Here is a tiny trained network, its code and every weight. The questions are about switching its units off for an input and a class, where a switched-off unit gives its printed mean instead of its output.

import numpy as np


def w(rows, s, z=0):
    codes = np.array(rows[::2]) - 128.0
    scale = np.full(codes.shape[1], s)
    scale[-1] = z or s
    return codes * scale


def f(y):
    return np.maximum(y, 0)


def log_softmax(a):
    a = a - a.max(-1, keepdims=True)
    return a - np.log(np.exp(a).sum(-1, keepdims=True))


def net(x, mask):
    res = np.array(x, float).reshape(1, 5) / 4 @ E
    y = f(res @ A[0][:, :-1].T + A[0][:, -1])
    res = res + np.where(mask, y, B[0][:, -1]) @ B[0][:, :-1]
    return log_softmax(res[-1] @ U[:, :-1].T + U[:, -1])


A, B = {}, {}
E = w([
[115,125,107,151,113,116,137,105],'x0',
[130,197,124,244,95,169,102,252],'x1',
[62,100,225,109,64,177,53,97],'x2',
[131,171,47,50,30,201,156,137],'x3',
[138,125,131,127,110,111,124,124],'x4',
],0.013)
A[0] = w([
[56,37,185,144,101,255,41,114,3],'neuron 0',
[117,115,146,156,193,64,49,148,65],'neuron 1',
[50,138,162,153,79,139,29,87,65],'neuron 2',
[202,166,72,160,178,90,177,127,85],'neuron 3',
[101,58,183,226,173,66,106,143,75],'neuron 4',
[195,121,78,162,150,84,159,152,20],'neuron 5',
[113,165,143,222,95,146,112,216,144],'neuron 6',
[75,41,116,20,181,76,153,74,167],'neuron 7',
[146,179,41,83,42,208,106,114,108],'neuron 8',
[115,186,96,65,38,163,170,156,43],'neuron 9',
[121,204,147,228,100,125,100,209,156],'neuron 10',
[115,170,119,169,89,121,105,198,117],'neuron 11',
[107,111,194,165,203,34,127,124,121],'neuron 12',
[228,201,82,130,196,117,165,127,26],'neuron 13',
],0.01,0.0028)
B[0] = w([
[159,208,142,190,87,61,98,136,213],'neuron 0',
[76,105,40,120,161,100,91,150,198],'neuron 1',
[215,214,210,253,114,77,52,100,194],'neuron 2',
[148,205,211,198,84,93,105,89,208],'neuron 3',
[77,100,20,22,238,128,38,170,232],'neuron 4',
[168,197,150,166,143,138,85,148,186],'neuron 5',
[177,29,148,120,68,198,163,85,219],'neuron 6',
[179,42,189,168,95,200,254,55,252],'neuron 7',
[94,78,16,93,189,126,75,142,217],'neuron 8',
[29,167,59,96,185,121,103,226,200],'neuron 9',
[170,59,133,117,77,149,233,83,227],'neuron 10',
[147,93,121,158,129,185,222,110,186],'neuron 11',
[87,106,49,70,199,116,123,172,231],'neuron 12',
[134,204,159,196,111,13,84,134,201],'neuron 13',
],0.0083,0.018)
U = w([
[176,40,140,87,122,181,186,110,253],'0',
[44,122,25,49,168,136,28,178,127],'1',
[187,246,168,156,125,87,26,136,14],'2',
],0.011,0.0018)

Each question gives the input, the list of numbers given to net, and the class t.
The units are the neurons (one row each of A and B). Each row of codes is followed by its name. A weight is (code - 128) times the scale printed after its matrix; where a second scale follows, it is the last column's (A, B and U).
mask holds one flag per neuron, in row order. A switched-off neuron (its flag False) gives its mean, the last column of its row in B, instead of its output. The means were averaged over made-up inputs and are rounded, as every weight is.
A unit's drop is (log p(t) with every unit on - log p(t) with that unit switched off) / (log p(t) with every unit on - log p(t) with every unit switched off).
The circuit of an input: a set's keep is (log p(t) with only the set's units on - log p(t) with every unit switched off) / (log p(t) with every unit on - log p(t) with every unit switched off). Starting from the 12 units with the biggest drops (on a tie, the unit counted first), units are removed one at a time, each time the one whose removal leaves the highest keep (on an exact tie, the one counted first), for as long as the keep stays at least 0.8.
circuit, biggest first: the units of the circuit, biggest drop first
unit that matters most: the unit with the biggest drop
k most important neurons: the k neurons with the biggest drops, biggest first
drop of u: that unit's drop, to one decimal
input [-6,2,-4,3,2], class 2: 4 most important neurons : [neuron 4; neuron 12; neuron 7; neuron 13]
input [0,6,-6,-5,-8], class 0: circuit, biggest first : [neuron 10]
input [4,4,0,-5,7], class 1: 3 most important neurons : [neuron 4; neuron 7; neuron 1]
input [8,5,7,-8,-3], class 1: 3 most important neurons : [neuron 4; neuron 12; neuron 1]
input [-2,6,5,-7,0], class 1: 4 most important neurons : [neuron 4; neuron 7; neuron 1; neuron 12]
input [-5,3,3,-3,3], class 0: 2 most important neurons : [neuron 9; neuron 10]
input [1,3,-3,3,-5], class 0: 3 most important neurons : [neuron 4; neuron 12; neuron 2]
input [-6,-7,0,8,-8], class 1: 3 most important neurons : [neuron 9; neuron 8; neuron 10]
input [-2,8,-7,-8,8], class 0: 2 most important neurons : [neuron 10; neuron 6]
input [-5,3,5,2,-5], class 2: 3 most important neurons : [neuron 0; neuron 7; neuron 2]
input [-6,8,-7,0,6], class 0: 3 most important neurons : [neuron 10; neuron 6; neuron 11]
input [-1,7,4,-8,-7], class 1: 2 most important neurons : [neuron 4; neuron 7]
input [-5,-5,1,6,-6], class 1: 4 most important neurons : [neuron 9; neuron 8; neuron 10; neuron 6]
input [0,8,6,-4,-2], class 0: 2 most important neurons : [neuron 10; neuron 6]
input [0,5,-6,5,8], class 2: unit that matters most : neuron 13
input [-2,-2,6,-6,-2], class 1: 2 most important neurons : [neuron 4; neuron 12]
input [7,1,-5,0,-4], class 2: drop of neuron 10 : 0.0
input [3,-4,-5,-4,0], class 2: drop of neuron 10 : 0.7
input [0,-7,8,-6,-2], class 2: drop of neuron 6 : 0.4
input [6,3,-1,2,6], class 0: drop of neuron 4 : 0.4
